In the rows, 128 means zero.
Each row has a class, written after it.
[129, 125, 105, 138, 145, 160, 105, 119, 134, 99, 98, 130, 130, 54, 150, 106, 145, 141, 126, 113, 143, 150, 117, 119, 125, 123, 166, 118, 117, 130, 124, 126, 153, 176, 160, 192, 167] => z100
[117, 146, 134, 121, 133, 133, 116, 118, 107, 131, 127, 111, 137, 127, 138, 144, 143, 131, 125, 126, 114, 122, 107, 129, 129, 111, 133, 120, 128, 119, 119, 119, 136, 143, 106, 135, 120] => z889
[117, 125, 128, 120, 118, 134, 156, 113, 161, 146, 119, 129, 137, 144, 108, 108, 133, 115, 134, 165, 146, 119, 115, 134, 140, 149, 126, 197, 127, 123, 155, 118, 136, 114, 102, 164, 130] => z933
[112, 125, 146, 137, 152, 122, 127, 107, 120, 119, 107, 115, 136, 162, 134, 111, 110, 82, 147, 144, 109, 129, 140, 149, 106, 166, 119, 128, 133, 140, 146, 84, 132, 136, 85, 118, 88] => z649
[98, 127, 153, 138, 136, 184, 126, 126, 172, 150, 125, 103, 115, 108, 102, 90, 139, 116, 148, 97, 191, 153, 144, 91, 179, 68, 148, 190, 182, 136, 80, 124, 177, 176, 136, 126, 139] => z787
[119, 129, 112, 131, 122, 128, 142, 134, 131, 144, 141, 150, 120, 118, 134, 130, 118, 126, 134, 123, 134, 131, 128, 137, 135, 94, 125, 111, 130, 128, 123, 130, 154, 129, 156, 123, 130] => z307
[143, 123, 84, 142, 113, 150, 93, 124, 146, 126, 125, 116, 125, 96, 116, 135, 137, 144, 125, 114, 145, 124, 120, 78, 138, 143, 134, 167, 154, 107, 86, 144, 109, 130, 139, 151, 143] => z208
[111, 133, 70, 152, 118, 139, 115, 137, 146, 143, 107, 145, 63, 88, 124, 138, 150, 144, 113, 122, 118, 170, 158, 141, 143, 112, 146, 128, 140, 103, 117, 113, 129, 123, 142, 181, 153] => z889
[118, 125, 115, 126, 122, 139, 143, 132, 127, 135, 133, 137, 120, 114, 135, 111, 139, 132, 136, 127, 128, 146, 128, 137, 126, 102, 136, 118, 137, 121, 134, 128, 148, 125, 135, 131, 134] => z361
[140, 108, 107, 131, 119, 86, 127, 111, 78, 98, 87, 167, 138, 167, 119, 147, 139, 110, 121, 107, 62, 140, 129, 131, 93, 130, 105, 167, 160, 97, 119, 113, 98, 159, 143, 131, 122] => z756
[118, 122, 109, 137, 120, 129, 149, 131, 125, 132, 139, 154, 118, 119, 129, 126, 135, 134, 127, 126, 127, 135, 130, 134, 134, 88, 127, 125, 131, 128, 127, 130, 146, 133, 144, 126, 135] => z933
[120, 133, 118, 124, 123, 141, 143, 134, 131, 149, 141, 142, 124, 111, 126, 116, 132, 126, 142, 123, 132, 135, 125, 130, 137, 99, 122, 111, 135, 130, 123, 126, 155, 133, 148, 136, 129] => z889
[127, 121, 146, 118, 124, 125, 133, 124, 139, 139, 139, 121, 137, 142, 125, 112, 110, 125, 135, 122, 149, 124, 124, 145, 135, 132, 132, 136, 140, 128, 125, 127, 141, 123, 128, 116, 137] => z848
[110, 111, 182, 99, 106, 162, 156, 121, 129, 160, 122, 138, 139, 128, 159, 129, 99, 115, 122, 119, 158, 158, 129, 131, 123, 157, 105, 148, 160, 127, 155, 123, 115, 122, 124, 99, 119] => z933
[125, 119, 131, 116, 122, 124, 144, 121, 127, 130, 144, 116, 140, 131, 129, 102, 132, 122, 134, 125, 125, 133, 103, 134, 121, 116, 137, 142, 141, 119, 134, 131, 158, 131, 140, 133, 130] => z361
[129, 131, 152, 127, 140, 128, 143, 124, 124, 137, 136, 123, 136, 131, 125, 126, 119, 145, 129, 116, 142, 123, 109, 145, 134, 97, 123, 129, 141, 126, 117, 137, 150, 131, 153, 126, 131] => z787
[118, 124, 114, 132, 122, 133, 137, 135, 123, 129, 130, 142, 123, 108, 127, 128, 133, 136, 128, 128, 129, 137, 133, 136, 133, 100, 126, 120, 135, 124, 125, 132, 142, 122, 142, 126, 131] => z208
[130, 144, 114, 174, 124, 151, 119, 134, 127, 112, 82, 113, 131, 87, 102, 190, 139, 154, 114, 112, 167, 119, 148, 74, 185, 60, 137, 167, 158, 122, 73, 182, 109, 185, 152, 154, 145] => z787
[127, 123, 154, 113, 127, 132, 133, 127, 141, 147, 135, 108, 145, 137, 126, 120, 107, 122, 137, 119, 157, 129, 119, 125, 140, 131, 124, 138, 138, 129, 117, 132, 140, 130, 140, 110, 126] => z307
[138, 104, 165, 112, 152, 146, 126, 126, 105, 172, 130, 132, 140, 198, 122, 147, 135, 88, 155, 119, 136, 162, 104, 159, 122, 94, 103, 140, 199, 136, 86, 104, 137, 130, 104, 103, 133] => z933
[132, 133, 131, 139, 151, 149, 139, 120, 136, 123, 127, 158, 109, 120, 121, 121, 131, 141, 126, 124, 136, 140, 132, 122, 148, 85, 141, 134, 150, 118, 119, 132, 132, 129, 130, 133, 131] => z315
[122, 127, 148, 124, 130, 134, 144, 130, 125, 137, 127, 113, 142, 120, 127, 130, 119, 135, 127, 129, 141, 136, 106, 131, 143, 115, 123, 131, 140, 125, 127, 136, 148, 122, 137, 133, 124] => z315
[114, 159, 96, 162, 154, 149, 144, 116, 108, 119, 98, 140, 128, 116, 133, 145, 132, 156, 130, 135, 147, 108, 113, 78, 181, 97, 122, 155, 96, 118, 134, 172, 131, 143, 125, 125, 142] => z787
[133, 149, 114, 140, 127, 156, 126, 126, 139, 133, 109, 125, 128, 103, 130, 147, 136, 181, 135, 123, 148, 126, 151, 65, 151, 159, 127, 145, 119, 117, 119, 162, 103, 98, 112, 129, 131] => z848
[137, 103, 154, 96, 95, 120, 131, 136, 149, 118, 131, 154, 124, 99, 151, 134, 123, 102, 126, 131, 113, 76, 123, 166, 106, 132, 96, 53, 81, 162, 160, 107, 134, 144, 184, 140, 120] => z649
[118, 126, 119, 128, 122, 126, 139, 133, 132, 134, 135, 143, 127, 116, 129, 127, 129, 122, 133, 125, 126, 134, 131, 127, 126, 108, 128, 125, 133, 129, 125, 124, 153, 123, 143, 124, 125] => z307
[123, 117, 137, 116, 138, 136, 147, 114, 137, 121, 140, 134, 132, 144, 98, 131, 147, 141, 143, 142, 124, 116, 100, 118, 135, 145, 113, 133, 104, 136, 133, 130, 141, 128, 140, 114, 132] => z208
[133, 130, 110, 161, 157, 89, 128, 112, 103, 70, 62, 131, 95, 146, 123, 152, 147, 144, 130, 145, 98, 121, 196, 144, 121, 160, 151, 118, 144, 113, 110, 110, 133, 98, 100, 161, 132] => z649
[133, 156, 95, 168, 139, 112, 108, 121, 100, 134, 175, 144, 126, 156, 159, 157, 83, 88, 119, 153, 129, 65, 100, 192, 134, 38, 134, 96, 152, 145, 121, 133, 116, 149, 93, 96, 97] => z315
[126, 130, 139, 126, 128, 133, 127, 133, 136, 138, 134, 109, 135, 120, 126, 115, 123, 130, 130, 119, 150, 137, 128, 126, 144, 121, 136, 134, 143, 133, 116, 131, 146, 127, 140, 127, 132] => z889
[107, 116, 128, 151, 130, 165, 109, 133, 161, 97, 97, 117, 116, 115, 141, 129, 129, 154, 120, 142, 140, 177, 138, 84, 140, 203, 130, 128, 108, 124, 150, 103, 116, 84, 89, 139, 130] => z848
[134, 128, 140, 120, 145, 146, 142, 112, 140, 130, 126, 149, 115, 130, 136, 109, 140, 141, 132, 121, 137, 127, 137, 131, 127, 98, 150, 138, 147, 118, 131, 129, 128, 134, 128, 127, 130] => z361
[129, 122, 164, 128, 135, 93, 149, 123, 131, 76, 112, 130, 139, 158, 135, 141, 76, 106, 130, 141, 142, 72, 133, 121, 143, 171, 115, 112, 100, 148, 149, 139, 147, 125, 168, 83, 126] => z756
[129, 130, 139, 123, 138, 130, 137, 126, 127, 137, 139, 123, 152, 116, 122, 124, 120, 140, 129, 124, 140, 141, 105, 136, 117, 118, 136, 137, 134, 126, 126, 135, 139, 133, 138, 134, 130] => z100
[142, 115, 111, 127, 106, 121, 150, 123, 123, 123, 109, 138, 151, 123, 126, 131, 154, 137, 128, 149, 119, 129, 106, 96, 134, 124, 112, 146, 104, 123, 164, 158, 104, 120, 142, 135, 124] => z649
[131, 143, 141, 115, 177, 146, 152, 97, 119, 148, 112, 146, 128, 124, 146, 140, 103, 140, 126, 120, 116, 148, 123, 141, 123, 168, 132, 118, 97, 136, 151, 120, 137, 148, 156, 171, 114] => z208
[113, 129, 135, 132, 158, 148, 137, 101, 125, 122, 107, 166, 95, 156, 172, 151, 171, 167, 106, 116, 106, 141, 127, 97, 131, 89, 170, 141, 130, 109, 145, 121, 135, 174, 97, 164, 133] => z848
[125, 128, 140, 112, 115, 149, 131, 130, 125, 138, 140, 134, 127, 128, 137, 133, 117, 120, 125, 123, 128, 126, 127, 114, 137, 126, 111, 118, 128, 121, 120, 118, 130, 123, 112, 142, 121] => z933
[127, 127, 157, 119, 138, 135, 132, 119, 122, 134, 134, 111, 144, 132, 124, 118, 121, 134, 131, 119, 143, 138, 110, 135, 135, 113, 127, 139, 147, 123, 117, 128, 139, 124, 129, 118, 126] => z649
[131, 116, 133, 146, 150, 143, 110, 96, 133, 90, 99, 128, 143, 150, 147, 145, 159, 108, 113, 134, 97, 190, 133, 90, 128, 139, 157, 161, 115, 151, 150, 99, 118, 143, 96, 157, 102] => z933
[131, 138, 122, 118, 136, 126, 163, 103, 95, 146, 140, 147, 142, 129, 124, 132, 178, 145, 120, 132, 108, 113, 91, 133, 124, 65, 143, 164, 137, 131, 145, 154, 122, 187, 135, 134, 122] => z889
[117, 120, 123, 117, 125, 93, 171, 124, 106, 121, 109, 132, 164, 132, 113, 103, 133, 95, 118, 148, 111, 117, 117, 135, 119, 133, 128, 176, 106, 129, 176, 134, 133, 138, 122, 114, 108] => z361
[133, 134, 125, 129, 157, 152, 133, 115, 140, 141, 127, 149, 124, 124, 117, 102, 141, 142, 132, 125, 139, 155, 127, 133, 132, 112, 152, 143, 137, 123, 129, 115, 126, 146, 118, 155, 135] => z889
[129, 103, 123, 138, 124, 131, 139, 117, 130, 107, 120, 133, 132, 115, 132, 152, 150, 130, 122, 135, 97, 118, 114, 121, 118, 134, 111, 117, 117, 134, 140, 134, 121, 141, 127, 155, 120] => z933
[132, 121, 130, 134, 127, 139, 137, 117, 133, 113, 125, 159, 110, 118, 117, 129, 149, 140, 118, 123, 120, 154, 132, 126, 133, 85, 144, 144, 163, 112, 122, 126, 128, 129, 136, 141, 132] => z315
[123, 131, 76, 142, 121, 125, 116, 134, 135, 150, 121, 175, 97, 119, 100, 164, 101, 121, 108, 123, 152, 145, 169, 162, 137, 105, 145, 119, 144, 92, 88, 108, 91, 115, 90, 127, 141] => z307
[118, 151, 124, 133, 178, 142, 121, 115, 131, 144, 121, 119, 156, 143, 104, 145, 96, 156, 131, 137, 157, 155, 88, 142, 133, 196, 138, 151, 82, 129, 127, 117, 135, 134, 101, 165, 156] => z100
[110, 125, 173, 119, 144, 146, 139, 132, 100, 124, 124, 129, 137, 140, 129, 127, 99, 100, 135, 119, 145, 152, 127, 143, 108, 148, 124, 121, 161, 140, 128, 107, 142, 159, 136, 77, 128] => z361
[160, 72, 124, 131, 80, 121, 111, 123, 176, 123, 117, 90, 107, 168, 116, 166, 161, 103, 145, 107, 155, 124, 160, 14, 139, 180, 137, 166, 197, 127, 80, 164, 110, 128, 159, 81, 128] => z889
[132, 122, 119, 113, 102, 136, 142, 134, 104, 133, 133, 147, 119, 125, 127, 124, 155, 117, 139, 141, 115, 142, 115, 137, 130, 106, 113, 104, 138, 128, 141, 131, 131, 131, 146, 134, 143] => z889
[123, 112, 144, 117, 113, 153, 108, 157, 124, 136, 119, 104, 121, 102, 158, 104, 155, 123, 121, 133, 117, 141, 128, 128, 133, 122, 104, 112, 117, 135, 154, 131, 108, 103, 92, 131, 134] => z933
[124, 128, 143, 117, 126, 132, 136, 117, 119, 130, 120, 117, 142, 112, 124, 126, 136, 143, 134, 121, 130, 137, 114, 133, 124, 112, 132, 140, 148, 109, 122, 140, 144, 135, 154, 134, 138] => z208
[126, 126, 135, 125, 128, 134, 132, 130, 135, 132, 139, 117, 137, 124, 131, 121, 118, 141, 134, 119, 149, 134, 117, 135, 137, 118, 135, 130, 139, 123, 119, 141, 151, 113, 140, 123, 143] => z361
[123, 120, 135, 122, 129, 141, 124, 135, 142, 149, 128, 122, 120, 135, 133, 149, 149, 146, 116, 135, 132, 125, 108, 122, 140, 133, 122, 141, 117, 135, 138, 135, 114, 119, 99, 130, 128] => z315
[141, 121, 119, 128, 122, 123, 113, 129, 124, 134, 122, 132, 107, 148, 159, 149, 125, 148, 127, 128, 115, 123, 137, 153, 119, 118, 114, 80, 131, 114, 124, 123, 82, 90, 108, 104, 111] => z756
[130, 120, 142, 127, 144, 142, 132, 124, 139, 117, 141, 165, 100, 138, 139, 113, 135, 148, 117, 120, 127, 133, 140, 119, 135, 92, 144, 135, 149, 110, 131, 133, 131, 117, 121, 127, 138] => z208
[130, 130, 118, 96, 116, 122, 141, 110, 123, 154, 131, 126, 133, 128, 127, 138, 159, 118, 132, 141, 107, 108, 107, 149, 103, 138, 140, 142, 113, 125, 152, 137, 129, 149, 116, 159, 134] => z361
[163, 128, 102, 154, 120, 122, 118, 139, 98, 137, 112, 108, 182, 92, 126, 170, 153, 131, 119, 135, 113, 135, 89, 127, 119, 73, 109, 147, 155, 141, 115, 171, 98, 124, 146, 158, 109] => z787
[143, 139, 128, 141, 183, 96, 134, 116, 132, 148, 113, 129, 144, 159, 165, 180, 108, 129, 124, 136, 90, 124, 87, 130, 122, 144, 113, 90, 51, 136, 178, 154, 139, 88, 144, 142, 107] => z787
[128, 137, 139, 134, 141, 151, 136, 125, 138, 125, 130, 160, 101, 126, 123, 123, 128, 145, 131, 120, 142, 128, 140, 121, 133, 80, 144, 113, 147, 104, 115, 127, 138, 147, 129, 145, 143] => z787
[130, 149, 144, 127, 153, 136, 116, 105, 163, 131, 135, 127, 154, 184, 139, 104, 93, 101, 179, 156, 149, 104, 80, 126, 135, 152, 122, 125, 69, 156, 179, 132, 148, 161, 154, 102, 144] => z756
[119, 128, 117, 133, 126, 128, 141, 134, 132, 143, 133, 142, 127, 113, 127, 127, 120, 128, 131, 123, 134, 136, 125, 139, 138, 104, 126, 122, 131, 130, 126, 130, 153, 123, 143, 129, 127] => z315
[137, 122, 119, 132, 118, 129, 116, 140, 113, 118, 127, 131, 132, 116, 153, 146, 134, 134, 121, 129, 121, 105, 109, 111, 130, 95, 106, 104, 129, 118, 121, 144, 108, 107, 124, 110, 118] => z100
[117, 131, 147, 112, 125, 152, 133, 120, 114, 157, 141, 114, 140, 96, 131, 99, 150, 127, 130, 129, 124, 138, 119, 153, 111, 101, 124, 139, 151, 124, 142, 130, 107, 123, 81, 113, 107] => z649
[110, 131, 140, 146, 150, 107, 134, 144, 121, 128, 129, 100, 135, 170, 147, 95, 76, 90, 150, 150, 152, 60, 113, 140, 133, 169, 91, 114, 101, 155, 157, 124, 152, 128, 116, 66, 114] => z787
[115, 136, 150, 100, 130, 138, 153, 94, 134, 148, 141, 134, 123, 153, 125, 113, 146, 137, 148, 134, 123, 130, 108, 120, 109, 138, 144, 148, 137, 105, 142, 115, 159, 139, 116, 142, 129] => z649
[123, 128, 153, 120, 129, 136, 133, 129, 132, 135, 139, 119, 145, 135, 131, 122, 110, 135, 142, 118, 141, 135, 111, 133, 128, 109, 124, 121, 145, 123, 120, 136, 142, 128, 139, 109, 129] => z756
[118, 125, 117, 127, 123, 134, 138, 132, 131, 137, 132, 143, 124, 113, 132, 125, 131, 133, 132, 132, 130, 139, 129, 139, 132, 105, 127, 117, 124, 129, 135, 128, 149, 123, 147, 133, 130] => z208
[121, 135, 119, 129, 126, 131, 143, 135, 121, 139, 137, 150, 124, 119, 134, 122, 132, 134, 130, 125, 129, 129, 129, 129, 133, 96, 128, 115, 133, 130, 130, 129, 148, 137, 143, 132, 129] => z889
[154, 81, 110, 125, 107, 131, 131, 136, 141, 114, 120, 187, 118, 113, 114, 85, 161, 109, 124, 119, 122, 96, 129, 106, 89, 106, 123, 155, 153, 113, 142, 132, 82, 197, 148, 120, 155] => z933
[116, 126, 115, 130, 119, 135, 138, 135, 129, 144, 143, 146, 116, 117, 132, 129, 124, 136, 126, 120, 133, 136, 128, 135, 135, 105, 130, 115, 134, 122, 126, 131, 144, 127, 132, 126, 136] => z848
[132, 139, 130, 126, 140, 149, 136, 112, 132, 131, 112, 130, 156, 138, 133, 149, 129, 139, 138, 149, 130, 144, 97, 118, 133, 135, 126, 134, 109, 137, 145, 128, 117, 133, 122, 154, 116] => z756
[128, 116, 131, 123, 113, 125, 134, 136, 106, 111, 109, 122, 108, 119, 136, 126, 159, 134, 111, 134, 99, 133, 133, 128, 141, 102, 118, 115, 134, 114, 135, 126, 113, 112, 115, 136, 115] => z315
[120, 119, 149, 120, 134, 147, 132, 124, 135, 132, 134, 117, 136, 127, 141, 123, 124, 143, 132, 116, 142, 149, 110, 129, 138, 109, 134, 122, 142, 124, 123, 134, 141, 127, 126, 123, 131] => z756
[117, 95, 151, 107, 125, 151, 158, 113, 153, 134, 123, 135, 131, 128, 134, 91, 133, 99, 108, 135, 120, 160, 120, 90, 117, 188, 137, 192, 140, 126, 180, 110, 123, 135, 94, 157, 104] => z848
[113, 139, 137, 118, 143, 142, 125, 130, 127, 136, 124, 101, 127, 97, 144, 111, 159, 135, 119, 144, 127, 126, 126, 144, 126, 123, 153, 116, 116, 136, 145, 116, 136, 120, 81, 146, 118] => z889
[115, 125, 129, 117, 126, 146, 150, 113, 135, 141, 139, 133, 127, 135, 119, 131, 163, 147, 117, 141, 115, 137, 92, 116, 146, 128, 121, 155, 102, 132, 158, 131, 119, 142, 113, 147, 122] => z889
